Here is a tiny trained network, its code and every weight. The questions are about switching its units off for an input and a class, where a switched-off unit gives its printed mean instead of its output.

import numpy as np


def w(rows, s, z=0):
    codes = np.array(rows[::2]) - 128.0
    scale = np.full(codes.shape[1], s)
    scale[-1] = z or s
    return codes * scale


def f(y):
    return y / 2 * (1 + np.tanh(0.7978845608 * (y + 0.044715 * y**3)))


def log_softmax(a):
    a = a - a.max(-1, keepdims=True)
    return a - np.log(np.exp(a).sum(-1, keepdims=True))


def net(x, mask):
    res = np.array(x, float).reshape(1, 6) / 4 @ E
    y = f(res @ A[0][:, :-1].T + A[0][:, -1])
    res = res + np.where(mask, y, B[0][:, -1]) @ B[0][:, :-1]
    return log_softmax(res[-1] @ U[:, :-1].T + U[:, -1])


A, B = {}, {}
E = w([
[20,183,192],'x0',
[168,254,91],'x1',
[128,129,128],'x2',
[177,142,233],'x3',
[129,128,128],'x4',
[129,129,129],'x5',
],0.01)
A[0] = w([
[138,187,98,73],'neuron 0',
[59,122,3,23],'neuron 1',
[8,166,115,63],'neuron 2',
[137,195,71,92],'neuron 3',
[207,93,161,144],'neuron 4',
[180,195,165,101],'neuron 5',
[174,106,103,59],'neuron 6',
[65,33,106,69],'neuron 7',
[185,86,97,22],'neuron 8',
[114,183,111,3],'neuron 9',
[190,101,41,108],'neuron 10',
[131,143,180,186],'neuron 11',
[176,93,48,96],'neuron 12',
[116,210,40,102],'neuron 13',
[152,77,206,128],'neuron 14',
],0.014,0.0055)
B[0] = w([
[135,70,152,185],'neuron 0',
[103,197,5,235],'neuron 1',
[114,171,233,248],'neuron 2',
[154,62,141,216],'neuron 3',
[68,190,116,229],'neuron 4',
[178,83,68,219],'neuron 5',
[107,140,195,167],'neuron 6',
[198,67,119,229],'neuron 7',
[134,120,168,184],'neuron 8',
[128,105,166,156],'neuron 9',
[117,186,210,251],'neuron 10',
[96,169,89,210],'neuron 11',
[114,147,169,232],'neuron 12',
[168,70,121,254],'neuron 13',
[146,104,67,236],'neuron 14',
],0.012,0.0079)
U = w([
[126,167,218,116],'0',
[201,7,115,44],'1',
[145,166,72,254],'2',
],0.015,0.0053)

Each question gives the input, the list of numbers given to net, and the class t.
The units are the neurons (one row each of A and B). Each row of codes is followed by its name. A weight is (code - 128) times the scale printed after its matrix; where a second scale follows, it is the last column's (A, B and U).
mask holds one flag per neuron, in row order. A switched-off neuron (its flag False) gives its mean, the last column of its row in B, instead of its output. The means were averaged over made-up inputs and are rounded, as every weight is.
A unit's drop is (log p(t) with every unit on - log p(t) with that unit switched off) / (log p(t) with every unit on - log p(t) with every unit switched off).
The circuit of an input: a set's keep is (log p(t) with only the set's units on - log p(t) with every unit switched off) / (log p(t) with every unit on - log p(t) with every unit switched off). Starting from the 12 units with the biggest drops (on a tie, the unit counted first), units are removed one at a time, each time the one whose removal leaves the highest keep (on an exact tie, the one counted first), for as long as the keep stays at least 0.8.
circuit, biggest first: the units of the circuit, biggest drop first
unit that matters most: the unit with the biggest drop
top k neurons: the k neurons with the biggest drops, biggest first
drop of u: that unit's drop, to one decimal
input [-3,-6,5,-7,1,6], class 2: circuit, biggest first	(neuron 1)
input [-4,-4,-6,7,-6,-6], class 2: circuit, biggest first	(neuron 4; neuron 14)
input [1,-6,-2,-8,2,1], class 2: top 2 neurons	(neuron 1; neuron 13)
input [7,8,-2,6,-4,8], class 1: circuit, biggest first	(neuron 5; neuron 0)
input [-2,4,1,5,1,-7], class 2: top 2 neurons	(neuron 7; neuron 13)
input [-3,5,-7,-4,1,-2], class 1: top 3 neurons	(neuron 13; neuron 3; neuron 4)
input [7,-8,4,-2,-4,1], class 1: top 3 neurons	(neuron 7; neuron 10; neuron 4)
input [0,-5,1,6,3,7], class 2: top 2 neurons	(neuron 4; neuron 13)
input [-7,-7,-4,-3,0,-8], class 0: top 2 neurons	(neuron 10; neuron 12)
input [7,6,-1,-5,7,4], class 0: top 3 neurons	(neuron 2; neuron 7; neuron 14)
input [0,-5,4,-7,8,-3], class 2: top 3 neurons	(neuron 1; neuron 13; neuron 3)
input [-8,-7,-3,8,-4,-6], class 0: drop of neuron 4	1.0
input [-8,-4,8,3,2,-5], class 0: drop of neuron 13	0.0
input [-8,-6,-4,-4,7,-4], class 0: unit that matters most	neuron 10
input [-3,0,2,4,3,6], class 2: drop of neuron 10	0.1
